Here is a tiny trained network, its code and every weight. The questions are about switching its units off for an input and a class, where a switched-off unit gives its printed mean instead of its output.

import numpy as np


def w(rows, s, z=0):
    codes = np.array(rows[::2]) - 128.0
    scale = np.full(codes.shape[1], s)
    scale[-1] = z or s
    return codes * scale


def f(y):
    return y / 2 * (1 + np.tanh(0.7978845608 * (y + 0.044715 * y**3)))


def log_softmax(a):
    a = a - a.max(-1, keepdims=True)
    return a - np.log(np.exp(a).sum(-1, keepdims=True))


def net(x, mask):
    res = np.array(x, float).reshape(1, 8) / 4 @ E
    y = f(res @ A[0][:, :-1].T + A[0][:, -1])
    res = res + np.where(mask, y, B[0][:, -1]) @ B[0][:, :-1]
    return log_softmax(res[-1] @ U[:, :-1].T + U[:, -1])


A, B = {}, {}
E = w([
[109,209,148,28,114,95,82,155,212],'x0',
[181,110,172,73,183,77,44,113,60],'x1',
[189,106,132,144,144,128,109,147,122],'x2',
[69,55,48,110,102,126,53,97,84],'x3',
[28,157,181,254,187,114,108,132,140],'x4',
[48,170,158,24,223,144,124,70,86],'x5',
[31,108,121,120,137,208,168,14,173],'x6',
[59,126,63,95,87,89,109,165,97],'x7',
],0.01)
A[0] = w([
[84,90,83,249,96,138,153,111,139,182],'n0',
[82,160,143,108,123,101,128,204,165,211],'n1',
[171,40,116,111,182,140,171,72,119,249],'n2',
[165,187,145,116,73,150,122,203,200,194],'n3',
[152,137,95,89,150,123,64,135,51,254],'n4',
[184,153,109,159,134,55,104,159,19,133],'n5',
[124,139,216,154,192,154,122,98,173,191],'n6',
[218,144,122,84,99,81,94,112,121,245],'n7',
[157,98,148,141,109,98,128,191,61,193],'n8',
],0.011,0.0033)
B[0] = w([
[96,61,42,226,80,79,135,142,79,254],'n0',
[98,134,121,113,192,110,181,128,170,219],'n1',
[160,139,151,108,58,207,152,133,29,211],'n2',
[161,162,71,143,145,65,213,82,190,243],'n3',
[120,104,153,24,132,125,67,124,93,227],'n4',
[143,125,175,98,220,121,91,255,138,246],'n5',
[104,114,113,246,248,186,84,49,128,245],'n6',
[198,121,169,84,117,98,131,118,148,234],'n7',
[180,86,132,177,162,118,53,228,139,215],'n8',
],0.0097,0.012)
U = w([
[209,178,106,142,103,69,172,128,227,116],'0',
[131,108,34,195,52,102,130,175,100,217],'1',
[79,182,176,192,195,100,97,93,147,229],'2',
[155,133,151,52,84,128,80,79,85,53],'3',
[181,161,166,171,120,206,167,114,93,7],'4',
[167,141,187,125,164,93,90,217,124,87],'5',
[12,195,93,80,130,129,158,112,146,176],'6',
],0.011,0.0017)

Each question gives the input, the list of numbers given to net, and the class t.
The units are the neurons (one row each of A and B). Each row of codes is followed by its name. A weight is (code - 128) times the scale printed after its matrix; where a second scale follows, it is the last column's (A, B and U).
mask holds one flag per neuron, in row order. A switched-off neuron (its flag False) gives its mean, the last column of its row in B, instead of its output. The means were averaged over made-up inputs and are rounded, as every weight is.
A unit's drop is (log p(t) with every unit on - log p(t) with that unit switched off) / (log p(t) with every unit on - log p(t) with every unit switched off).
The circuit of an input: a set's keep is (log p(t) with only the set's units on - log p(t) with every unit switched off) / (log p(t) with every unit on - log p(t) with every unit switched off). Starting from all 9 units, units are removed one at a time, each time the one whose removal leaves the highest keep (on an exact tie, the one counted first), for as long as the keep stays at least 0.8.
circuit, biggest first: the units of the circuit, biggest drop first
unit that matters most: the unit with the biggest drop
top k neurons: the k neurons with the biggest drops, biggest first
drop of u: that unit's drop, to one decimal
input [4,8,8,7,2,7,8,-7], class 3: unit that matters most => n2
input [8,-1,6,-3,3,0,0,-3], class 0: top 3 neurons => n3; n5; n4
input [-5,8,-6,8,-3,-1,1,5], class 3: top 2 neurons => n4; n2
input [-3,6,1,-8,3,-3,2,2], class 2: top 2 neurons => n6; n4
input [4,-4,5,-3,4,3,-7,-3], class 0: top 2 neurons => n3; n4
input [7,0,8,5,-8,-7,-5,3], class 5: top 2 neurons => n5; n8
input [4,-1,-2,1,-8,0,7,-6], class 4: top 2 neurons => n4; n2
input [6,6,1,2,-4,-7,5,2], class 0: top 2 neurons => n3; n2
input [-1,-5,1,-1,-1,-1,-8,4], class 5: top 2 neurons => n5; n8
input [-8,5,0,-5,-3,7,0,-3], class 4: top 2 neurons => n2; n6
input [7,8,-6,4,-3,5,-4,-4], class 3: top 2 neurons => n4; n8
input [4,0,7,0,-8,-3,7,-7], class 4: top 2 neurons => n2; n4
input [-8,-6,3,-3,5,-2,5,-3], class 1: drop of n0 => 2.2
input [-7,-2,5,7,-6,-8,-6,5], class 5: drop of n4 => 0.0
input [3,-6,0,-4,0,-8,-6,6], class 0: circuit, biggest first => n3
input [4,-6,0,-5,4,-5,-6,5], class 0: drop of n3 => 0.2
input [4,-5,-3,-6,7,-4,-5,-3], class 0: drop of n3 => 4.8
